Here is a tiny trained network, its code and every weight. The questions are about switching its units off for an input and a class, where a switched-off unit gives its printed mean instead of its output.

import numpy as np


def w(rows, s, z=0):
    codes = np.array(rows[::2]) - 128.0
    scale = np.full(codes.shape[1], s)
    scale[-1] = z or s
    return codes * scale


def norm(h):
    return h / np.sqrt((h * h).mean(-1, keepdims=True) + 1e-5)


def f(y):
    return y / 2 * (1 + np.tanh(0.7978845608 * (y + 0.044715 * y**3)))


def log_softmax(a):
    a = a - a.max(-1, keepdims=True)
    return a - np.log(np.exp(a).sum(-1, keepdims=True))


def net(x, mask):
    res = np.array(x, float).reshape(1, 8) / 4 @ E
    u = 0
    for l in range(4):
        y = f(norm(res) @ A[l][:, :-1].T + A[l][:, -1])
        res = res + np.where(mask[u : u + 8], y, B[l][:, -1]) @ B[l][:, :-1]
        u += 8
    return log_softmax(norm(res)[-1] @ U[:, :-1].T + U[:, -1])


A, B = {}, {}
E = w([
[121,121,119,126,128],'x0',
[127,129,128,126,129],'x1',
[119,124,122,123,128],'x2',
[26,126,235,120,91],'x3',
[75,167,174,225,213],'x4',
[128,125,127,129,128],'x5',
[128,127,127,127,129],'x6',
[201,2,181,96,210],'x7',
],0.0081)
A[0] = w([
[136,52,132,105,120,132],'0.n0',
[104,165,121,77,124,200],'0.n1',
[151,99,142,91,214,121],'0.n2',
[116,85,192,64,107,4],'0.n3',
[126,151,165,168,144,92],'0.n4',
[114,153,179,179,132,145],'0.n5',
[250,77,136,132,137,244],'0.n6',
[131,112,72,170,122,143],'0.n7',
],0.011,0.0034)
B[0] = w([
[236,213,214,26,178,180],'0.n0',
[189,54,33,147,161,167],'0.n1',
[160,9,53,196,143,189],'0.n2',
[250,206,196,83,112,171],'0.n3',
[85,132,121,133,153,145],'0.n4',
[138,179,53,117,125,171],'0.n5',
[62,119,53,57,128,254],'0.n6',
[159,254,99,227,108,153],'0.n7',
],0.0061,0.007)
A[1] = w([
[95,119,163,147,124,66],'1.n0',
[57,74,251,88,150,102],'1.n1',
[153,155,105,115,33,60],'1.n2',
[125,72,142,162,226,183],'1.n3',
[62,165,144,130,76,97],'1.n4',
[135,89,120,107,85,134],'1.n5',
[148,92,176,127,48,251],'1.n6',
[142,137,199,179,168,35],'1.n7',
],0.014,0.0019)
B[1] = w([
[44,219,120,212,69,130],'1.n0',
[210,228,105,94,27,234],'1.n1',
[93,43,147,155,8,255],'1.n2',
[89,105,141,192,23,251],'1.n3',
[44,118,244,128,213,229],'1.n4',
[37,44,171,98,156,186],'1.n5',
[82,120,248,44,253,205],'1.n6',
[172,86,106,96,48,160],'1.n7',
],0.0073,0.0048)
A[2] = w([
[77,107,199,126,118,147],'2.n0',
[77,147,202,92,139,170],'2.n1',
[166,76,166,118,58,5],'2.n2',
[121,83,180,147,173,160],'2.n3',
[157,116,154,205,251,154],'2.n4',
[99,200,117,186,171,129],'2.n5',
[130,97,128,127,99,114],'2.n6',
[134,154,71,136,39,132],'2.n7',
],0.013,0.0028)
B[2] = w([
[85,108,253,142,60,228],'2.n0',
[60,69,147,254,154,252],'2.n1',
[119,245,96,181,106,220],'2.n2',
[45,204,127,213,136,162],'2.n3',
[102,88,120,156,21,177],'2.n4',
[133,179,140,136,233,253],'2.n5',
[102,196,114,45,109,166],'2.n6',
[139,174,220,137,43,254],'2.n7',
],0.0078,0.0048)
A[3] = w([
[77,252,97,154,213,110],'3.n0',
[142,43,94,160,97,117],'3.n1',
[95,190,125,102,25,69],'3.n2',
[176,158,206,104,177,91],'3.n3',
[115,54,117,190,154,38],'3.n4',
[82,107,84,214,102,151],'3.n5',
[111,206,189,180,110,253],'3.n6',
[30,117,191,127,176,39],'3.n7',
],0.012,0.004)
B[3] = w([
[178,248,65,56,187,181],'3.n0',
[92,86,150,173,184,146],'3.n1',
[147,154,111,154,69,181],'3.n2',
[140,146,214,196,195,147],'3.n3',
[177,182,130,160,101,135],'3.n4',
[255,114,224,155,160,183],'3.n5',
[122,86,12,61,168,245],'3.n6',
[93,90,134,190,114,171],'3.n7',
],0.0098,0.012)
U = w([
[141,186,96,118,26,253],'0',
[168,221,35,79,232,108],'1',
[10,51,206,147,106,87],'2',
[26,208,135,205,239,58],'3',
[144,28,42,15,203,104],'4',
[193,55,136,235,174,87],'5',
[165,147,252,37,204,102],'6',
],0.019,0.004)

Each question gives the input, the list of numbers given to net, and the class t.
The units are the neurons (one row each of A and B). Each row of codes is followed by its name. A weight is (code - 128) times the scale printed after its matrix; where a second scale follows, it is the last column's (A, B and U).
mask holds one flag per neuron, layer by layer. A switched-off neuron (its flag False) gives its mean, the last column of its row in B, instead of its output. The means were averaged over made-up inputs and are rounded, as every weight is.
A unit's drop is (log p(t) with every unit on - log p(t) with that unit switched off) / (log p(t) with every unit on - log p(t) with every unit switched off).
The circuit of an input: a set's keep is (log p(t) with only the set's units on - log p(t) with every unit switched off) / (log p(t) with every unit on - log p(t) with every unit switched off). Starting from the 12 units with the biggest drops (on a tie, the unit counted first), units are removed one at a time, each time the one whose removal leaves the highest keep (on an exact tie, the one counted first), for as long as the keep stays at least 0.8.
units of the circuit, in order: the units of the circuit, biggest drop first
unit that matters most: the unit with the biggest drop
top k neurons: the k neurons with the biggest drops, biggest first
top k neurons in layer l: the k neurons of layer l with the biggest drops, biggest first
drop of u: that unit's drop, to one decimal
input [6,-1,0,1,-1,-7,6,5], class 6: top 4 neurons : (0.n0 3.n6 0.n3 0.n1)
input [-1,5,-3,0,3,-7,2,-8], class 1: units of the circuit, in order : (3.n0)
input [-2,-2,8,4,-5,5,-2,1], class 6: top 4 neurons : (0.n0 0.n3 1.n4 1.n6)
input [-2,8,-1,-6,0,8,4,1], class 4: units of the circuit, in order : (0.n6 3.n0)
input [-8,-7,2,-2,-2,-5,5,0], class 0: top 4 neurons : (1.n6 1.n4 3.n6 2.n7)
input [-1,2,7,1,-5,-6,-3,8], class 6: top 4 neurons : (0.n0 3.n6 0.n3 3.n3)
input [-6,-2,1,-2,1,6,1,1], class 5: top 3 neurons in layer 1 : (1.n1 1.n6 1.n3)
input [5,8,-1,-6,2,-5,4,7], class 5: top 2 neurons : (3.n6 1.n3)
input [4,1,5,8,-5,-8,2,4], class 6: top 2 neurons : (1.n1 1.n6)
input [2,-1,-5,1,-4,2,3,3], class 6: top 2 neurons in layer 0 : (0.n0 0.n3)
input [6,7,-8,3,-8,3,7,1], class 6: top 4 neurons : (0.n0 0.n3 1.n6 1.n4)
input [0,-8,0,-3,1,0,3,2], class 5: top 2 neurons in layer 0 : (0.n2 0.n3)
input [-8,5,0,5,1,6,0,0], class 3: top 3 neurons : (1.n4 0.n5 0.n0)
input [6,3,2,2,-6,7,5,-7], class 2: unit that matters most : 1.n4
input [0,-2,-2,3,-5,-1,-7,0], class 2: top 2 neurons : (1.n6 2.n1)
input [-2,7,5,1,-2,0,7,2], class 6: top 2 neurons : (0.n0 3.n6)
input [7,5,6,-1,4,5,-3,-5], class 1: drop of 3.n0 : 0.3
input [2,5,-3,7,1,-3,5,6], class 0: drop of 1.n3 : 0.1
input [4,2,1,-3,6,6,7,-2], class 1: drop of 0.n5 : 0.0
